Below are the code and all the weights of a small trained network. Each question names an input and a target symbol and asks about switching units off, where a switched-off unit gives its printed mean instead of its output.

import numpy as np


def w(rows, s, z=0):
    codes = np.array(rows[::2]) - 128.0
    scale = np.full(codes.shape[1], s)
    scale[-1] = z or s
    return codes * scale


def f(y):
    return np.maximum(y, 0)


def softmax(a):
    e = np.exp(a - a.max(-1, keepdims=True))
    return e / e.sum(-1, keepdims=True)


def log_softmax(a):
    a = a - a.max(-1, keepdims=True)
    return a - np.log(np.exp(a).sum(-1, keepdims=True))


def net(x, mask):
    ids = ['βγδεζηλμξπστφω'.index(c) for c in x.split()]
    T = len(ids)
    res = E[ids] + P[:T]
    u = 0
    for l in range(2):
        r = res
        for j in range(2):
            rows = slice(2 * j, 2 * j + 2)
            q, k, v = (r @ M[l][rows].T for M in (Q, K, V))
            z = softmax(np.where(np.tri(T) > 0, q @ k.T / 2**0.5, -1e9)) @ v
            o = O[l][rows]
            res = res + np.where(mask[u + j], z, o[:, -1]) @ o[:, :-1]
        u += 2
        y = f(res @ A[l][:, :-1].T + A[l][:, -1])
        res = res + np.where(mask[u : u + 4], y, B[l][:, -1]) @ B[l][:, :-1]
        u += 4
    return log_softmax(res[-1] @ U[:, :-1].T + U[:, -1])


Q, K, V, O, A, B = {}, {}, {}, {}, {}, {}
E = w([
[214,47,21,150],'β',
[127,122,130,235],'γ',
[251,139,141,150],'δ',
[180,131,149,187],'ε',
[49,171,188,105],'ζ',
[45,133,59,188],'η',
[204,162,213,173],'λ',
[65,136,76,177],'μ',
[167,106,134,66],'ξ',
[124,103,145,185],'π',
[160,170,22,125],'σ',
[157,165,242,143],'τ',
[82,65,111,113],'φ',
[80,205,194,98],'ω',
],0.02)
P = w([
[98,56,111,59],'0',
[113,78,161,108],'1',
[116,105,190,137],'2',
[114,127,212,157],'3',
[117,139,237,169],'4',
[125,132,253,168],'5',
],0.005)
Q[0] = w([
[253,130,150,242],'0.h0',
[161,193,146,57],'0.h0',
[137,91,58,209],'0.h1',
[72,82,98,221],'0.h1',
],0.011)
K[0] = w([
[199,92,11,135],'0.h0',
[126,186,150,157],'0.h0',
[179,192,68,145],'0.h1',
[111,162,72,175],'0.h1',
],0.011)
V[0] = w([
[145,206,94,193],'0.h0',
[70,32,149,138],'0.h0',
[50,133,239,127],'0.h1',
[3,112,115,76],'0.h1',
],0.0053)
O[0] = w([
[138,100,163,189,168],'0.h0',
[115,103,68,122,74],'0.h0',
[130,131,43,112,2],'0.h1',
[204,253,189,24,78],'0.h1',
],0.0056,0.0036)
A[0] = w([
[75,131,76,108,109],'0.n0',
[125,106,59,168,51],'0.n1',
[190,157,174,151,111],'0.n2',
[174,120,8,108,2],'0.n3',
],0.014,0.0073)
B[0] = w([
[48,133,167,61,181],'0.n0',
[144,207,148,143,198],'0.n1',
[59,53,91,135,254],'0.n2',
[125,207,254,114,226],'0.n3',
],0.0087,0.0042)
Q[1] = w([
[70,108,137,105],'1.h0',
[76,136,172,177],'1.h0',
[82,214,183,166],'1.h1',
[1,111,28,195],'1.h1',
],0.013)
K[1] = w([
[91,91,139,109],'1.h0',
[46,207,151,151],'1.h0',
[114,249,158,175],'1.h1',
[48,108,63,180],'1.h1',
],0.014)
V[1] = w([
[139,73,143,68],'1.h0',
[198,136,90,140],'1.h0',
[117,172,108,42],'1.h1',
[1,96,110,162],'1.h1',
],0.0082)
O[1] = w([
[164,54,232,151,39],'1.h0',
[143,51,93,166,5],'1.h0',
[81,144,108,254,129],'1.h1',
[44,136,143,120,184],'1.h1',
],0.006,0.0024)
A[1] = w([
[132,98,82,2,131],'1.n0',
[182,204,118,140,34],'1.n1',
[214,78,38,220,194],'1.n2',
[118,240,162,82,2],'1.n3',
],0.0099,0.0045)
B[1] = w([
[199,160,75,69,171],'1.n0',
[127,72,254,77,218],'1.n1',
[136,146,25,247,203],'1.n2',
[214,81,162,154,253],'1.n3',
],0.011,0.0051)
U = w([
[107,113,123,146,85],'β',
[115,217,63,191,158],'γ',
[107,122,136,135,75],'δ',
[126,62,70,189,36],'ε',
[139,194,233,97,83],'ζ',
[32,235,118,141,197],'η',
[119,179,74,168,122],'λ',
[171,186,155,228,9],'μ',
[116,124,127,140,49],'ξ',
[112,78,105,138,197],'π',
[84,2,190,201,67],'σ',
[74,124,154,36,197],'τ',
[177,92,72,67,254],'φ',
[119,128,121,136,68],'ω',
],0.012,0.0055)

Each question gives the input, a string of symbols that net reads in full, and the target symbol t.
The units are the heads (2 rows each of Q, K, V and O) and the neurons (one row each of A and B). Each row of codes is followed by its name. A weight is (code - 128) times the scale printed after its matrix; where a second scale follows, it is the last column's (O, A, B and U).
mask holds one flag per unit, layer by layer, with each layer's heads first. A switched-off unit (its flag False) gives its mean, the last column of its rows in O or B, instead of its output. The means were averaged over made-up inputs and are rounded, as every weight is.
A unit's drop is (log p(t) with every unit on - log p(t) with that unit switched off) / (log p(t) with every unit on - log p(t) with every unit switched off).
The circuit of an input: a set's keep is (log p(t) with only the set's units on - log p(t) with every unit switched off) / (log p(t) with every unit on - log p(t) with every unit switched off). Starting from all 12 units, units are removed one at a time, each time the one whose removal leaves the highest keep (on an exact tie, the one counted first), for as long as the keep stays at least 0.8.
circuit, biggest first: the units of the circuit, biggest drop first
unit that matters most: the unit with the biggest drop
k most important neurons: the k neurons with the biggest drops, biggest first
top k neurons in layer l: the k neurons of layer l with the biggest drops, biggest first
heads that matter: for each layer, one digit per head in row order, 1 if its drop is at least 0.15 and else 0, layers parted by /
drop when u is switched off: that unit's drop, to one decimal
input γ λ γ, target γ: heads that matter => 01 / 10
input ξ λ ε, target ε: circuit, biggest first => (1.n2; 0.n3; 0.h1)
input η μ τ, target η: heads that matter => 00 / 11
input λ ξ σ ξ η γ, target η: unit that matters most => 1.h0
input η σ ξ λ σ ε, target σ: heads that matter => 11 / 01
input σ ε σ μ σ ξ, target φ: circuit, biggest first => (1.n0; 0.n3)
input ξ φ ξ δ, target ε: circuit, biggest first => (1.n2; 0.n2; 0.n3)
input σ μ ω ξ, target φ: circuit, biggest first => (1.n0; 0.h1)
input ξ σ δ ξ σ φ, target τ: heads that matter => 10 / 01
input η ξ τ γ β, target μ: circuit, biggest first => (0.n3; 1.n2; 0.n2; 1.h1)
input η ξ β, target μ: heads that matter => 01 / 00
input ξ σ σ σ ω τ, target σ: top 3 neurons in layer 0 => (0.n2; 0.n3; 0.n1)
input ε λ ε η ξ π, target η: 3 most important neurons => (1.n3; 1.n1; 0.n0)
input λ φ σ η η, target η: top 2 neurons in layer 0 => (0.n3; 0.n0)
input γ ξ φ, target τ: unit that matters most => 0.n0
input σ η σ π τ, target σ: 2 most important neurons => (0.n2; 1.n0)
input η ε σ η δ, target ε: top 2 neurons in layer 1 => (1.n2; 1.n1)
input σ γ μ σ, target μ: 4 most important neurons => (0.n3; 0.n2; 1.n2; 1.n1)
input σ σ σ μ, target η: top 2 neurons in layer 1 => (1.n1; 1.n3)
input τ σ η, target η: drop when 1.n0 is switched off => 0.0
input ω σ ξ σ μ, target η: drop when 1.n1 is switched off => 0.3
input λ η η γ, target η: drop when 1.h1 is switched off => 0.5
input η λ σ, target ζ: drop when 1.n1 is switched off => 0.2
